Below is a small trained network, with its code and all its weights. Each question gives an input and a target symbol and asks what happens when units are switched off, that is, made to give their printed mean instead of their output.

import numpy as np


def w(rows, s, z=0):
    codes = np.array(rows[::2]) - 128.0
    scale = np.full(codes.shape[1], s)
    scale[-1] = z or s
    return codes * scale


def norm(h):
    return h / np.sqrt((h * h).mean(-1, keepdims=True) + 1e-5)


def f(y):
    return y / 2 * (1 + np.tanh(0.7978845608 * (y + 0.044715 * y**3)))


def softmax(a):
    e = np.exp(a - a.max(-1, keepdims=True))
    return e / e.sum(-1, keepdims=True)


def log_softmax(a):
    a = a - a.max(-1, keepdims=True)
    return a - np.log(np.exp(a).sum(-1, keepdims=True))


def net(x, mask):
    ids = ['αβγδεθλμξπστψω'.index(c) for c in x.split()]
    T = len(ids)
    res = E[ids] + P[:T]
    u = 0
    for l in range(3):
        q, k, v = (norm(res) @ M[l].T for M in (Q, K, V))
        z = softmax(np.where(np.tri(T) > 0, q @ k.T / 2**0.5, -1e9)) @ v
        res = res + np.where(mask[u], z, O[l][:, -1]) @ O[l][:, :-1]
        u += 1
        y = f(norm(res) @ A[l][:, :-1].T + A[l][:, -1])
        res = res + np.where(mask[u : u + 8], y, B[l][:, -1]) @ B[l][:, :-1]
        u += 8
    return log_softmax(norm(res)[-1] @ U[:, :-1].T + U[:, -1])


Q, K, V, O, A, B = {}, {}, {}, {}, {}, {}
E = w([
[163,170,114],'α',
[135,162,137],'β',
[168,166,120],'γ',
[72,137,143],'δ',
[152,132,90],'ε',
[153,133,92],'θ',
[147,91,7],'λ',
[110,108,94],'μ',
[88,117,133],'ξ',
[128,169,141],'π',
[170,197,101],'σ',
[120,106,115],'τ',
[161,116,107],'ψ',
[154,115,153],'ω',
],0.018)
P = w([
[2,254,87],'0',
[219,84,115],'1',
[161,131,105],'2',
[140,118,94],'3',
[150,113,109],'4',
[141,108,90],'5',
[158,113,120],'6',
[170,105,113],'7',
[169,92,120],'8',
[183,129,116],'9',
[183,120,127],'10',
[185,118,153],'11',
],0.0027)
Q[0] = w([
[137,91,238],'0.h1',
[2,106,135],'0.h1',
],0.0038)
K[0] = w([
[54,126,184],'0.h1',
[2,246,78],'0.h1',
],0.0045)
V[0] = w([
[252,8,227],'0.h1',
[48,137,172],'0.h1',
],0.0033)
O[0] = w([
[1,208,96,93],'0.h1',
[85,154,135,3],'0.h1',
],0.0052,0.0017)
A[0] = w([
[101,154,126,129],'0.n1',
[113,199,114,144],'0.n2',
[35,181,146,4],'0.n3',
[59,183,191,16],'0.n4',
[76,132,75,109],'0.n5',
[134,101,145,94],'0.n6',
[163,164,88,109],'0.n7',
[153,147,254,135],'0.n8',
],0.0072,0.0042)
B[0] = w([
[119,87,149,120],'0.n1',
[186,117,255,225],'0.n2',
[157,61,109,78],'0.n3',
[213,81,51,79],'0.n4',
[198,87,170,113],'0.n5',
[108,181,133,91],'0.n6',
[162,132,159,253],'0.n7',
[53,23,116,185],'0.n8',
],0.0045,0.0022)
Q[1] = w([
[190,119,254],'1.h1',
[183,87,126],'1.h1',
],0.0041)
K[1] = w([
[253,139,235],'1.h1',
[169,135,24],'1.h1',
],0.0042)
V[1] = w([
[184,91,172],'1.h1',
[190,1,165],'1.h1',
],0.0062)
O[1] = w([
[2,156,152,254],'1.h1',
[57,206,136,121],'1.h1',
],0.0092,0.00095)
A[1] = w([
[122,96,210,197],'1.n1',
[200,99,137,96],'1.n2',
[155,26,130,118],'1.n3',
[151,217,192,250],'1.n4',
[123,137,63,114],'1.n5',
[85,99,194,121],'1.n6',
[134,166,255,178],'1.n7',
[109,187,13,169],'1.n8',
],0.0074,0.002)
B[1] = w([
[203,80,163,146],'1.n1',
[168,153,30,151],'1.n2',
[169,200,96,133],'1.n3',
[74,1,176,255],'1.n4',
[73,133,116,146],'1.n5',
[245,104,162,138],'1.n6',
[131,29,135,188],'1.n7',
[53,118,164,208],'1.n8',
],0.0058,0.0045)
Q[2] = w([
[54,128,183],'2.h1',
[142,254,111],'2.h1',
],0.0037)
K[2] = w([
[54,201,136],'2.h1',
[152,2,161],'2.h1',
],0.0048)
V[2] = w([
[143,255,215],'2.h1',
[223,212,148],'2.h1',
],0.0052)
O[2] = w([
[157,254,181,127],'2.h1',
[71,200,144,248],'2.h1',
],0.0047,0.0014)
A[2] = w([
[4,103,96,97],'2.n1',
[183,41,57,61],'2.n2',
[143,29,81,4],'2.n3',
[121,120,33,178],'2.n4',
[103,12,251,160],'2.n5',
[233,119,177,60],'2.n6',
[253,139,118,79],'2.n7',
[126,117,117,36],'2.n8',
],0.0061,0.0026)
B[2] = w([
[136,254,120,141],'2.n1',
[142,73,182,142],'2.n2',
[112,48,96,126],'2.n3',
[122,152,143,154],'2.n4',
[228,221,144,252],'2.n5',
[139,170,24,188],'2.n6',
[204,197,71,182],'2.n7',
[61,134,60,104],'2.n8',
],0.004,0.0041)
U = w([
[165,130,119,1],'α',
[144,50,151,183],'β',
[176,97,109,129],'γ',
[167,129,128,15],'δ',
[166,132,112,4],'ε',
[161,126,115,54],'θ',
[157,48,48,216],'λ',
[111,115,115,188],'μ',
[178,112,131,98],'ξ',
[151,82,143,111],'π',
[250,220,82,165],'σ',
[144,163,127,90],'τ',
[165,159,139,47],'ψ',
[118,190,231,225],'ω',
],0.011,0.004)

Each question gives the input, a string of symbols that net reads in full, and the target symbol t.
The units are the heads (2 rows each of Q, K, V and O) and the neurons (one row each of A and B). Each row of codes is followed by its name. A weight is (code - 128) times the scale printed after its matrix; where a second scale follows, it is the last column's (O, A, B and U).
mask holds one flag per unit, layer by layer, with each layer's heads first. A switched-off unit (its flag False) gives its mean, the last column of its rows in O or B, instead of its output. The means were averaged over made-up inputs and are rounded, as every weight is.
A unit's drop is (log p(t) with every unit on - log p(t) with that unit switched off) / (log p(t) with every unit on - log p(t) with every unit switched off).
The circuit of an input: a set's keep is (log p(t) with only the set's units on - log p(t) with every unit switched off) / (log p(t) with every unit on - log p(t) with every unit switched off). Starting from the 12 units with the biggest drops (on a tie, the unit counted first), units are removed one at a time, each time the one whose removal leaves the highest keep (on an exact tie, the one counted first), for as long as the keep stays at least 0.8.
units of the circuit, in order: the units of the circuit, biggest drop first
unit that matters most: the unit with the biggest drop
k most important neurons: the k neurons with the biggest drops, biggest first
k most important neurons of layer l: the k neurons of layer l with the biggest drops, biggest first
drop of u: that unit's drop, to one decimal
input ω τ ω, target ω: 4 most important neurons	[0.n4 0.n5 0.n3 1.n4]
input ω σ λ ξ σ σ ω ξ σ, target ω: unit that matters most	1.n4
input σ τ σ μ ω, target σ: 3 most important neurons	[0.n8 1.n4 0.n2]
input σ σ σ δ, target σ: units of the circuit, in order	[1.n4 1.h1 1.n3]
input μ π σ λ ξ γ θ ω ω γ, target ω: units of the circuit, in order	[1.h1 0.h1 1.n4]
input β σ ξ, target σ: 2 most important neurons	[1.n4 2.n5]
input θ θ ω ω ξ, target ω: 3 most important neurons	[1.n4 1.n7 0.n8]
input θ σ ω ω σ θ ω σ σ ψ, target σ: 3 most important neurons	[1.n4 1.n7 1.n2]
input ω σ ψ, target ω: 2 most important neurons of layer 0	[0.n4 0.n3]
input ω ω β σ σ σ θ ω τ, target ω: 4 most important neurons of layer 0	[0.n2 0.n8 0.n4 0.n3]
input τ ξ γ ω ω ω, target ω: 2 most important neurons of layer 1	[1.n2 1.n4]
input σ σ α σ ε γ σ μ ω, target σ: 4 most important neurons	[0.n8 1.n4 1.n3 0.n2]
input γ σ ε σ ω θ σ β ω λ ω α, target ω: 2 most important neurons of layer 2	[2.n5 2.n7]
input ε λ σ λ λ σ σ σ ε, target σ: 2 most important neurons	[1.n4 1.n7]
input ω σ σ σ θ, target σ: units of the circuit, in order	[2.h1]
input θ σ σ δ, target σ: 2 most important neurons of layer 0	[0.n4 0.n2]
input θ σ σ σ θ, target σ: 3 most important neurons	[1.n4 1.n7 0.n8]
input ω ω γ, target ω: 2 most important neurons	[0.n4 0.n3]
input β μ σ β σ α θ ω ξ, target ω: 2 most important neurons of layer 2	[2.n7 2.n6]
input σ σ μ ω ω λ ω ω σ, target ω: most important neuron of layer 0	[0.n2]
input σ τ ω σ σ σ ε, target σ: 2 most important neurons of layer 1	[1.n4 1.n7]
input σ ξ β ξ ξ, target σ: drop of 1.n4	0.5
input ω σ ω σ ψ ω ω ε, target ω: drop of 2.n1	0.1
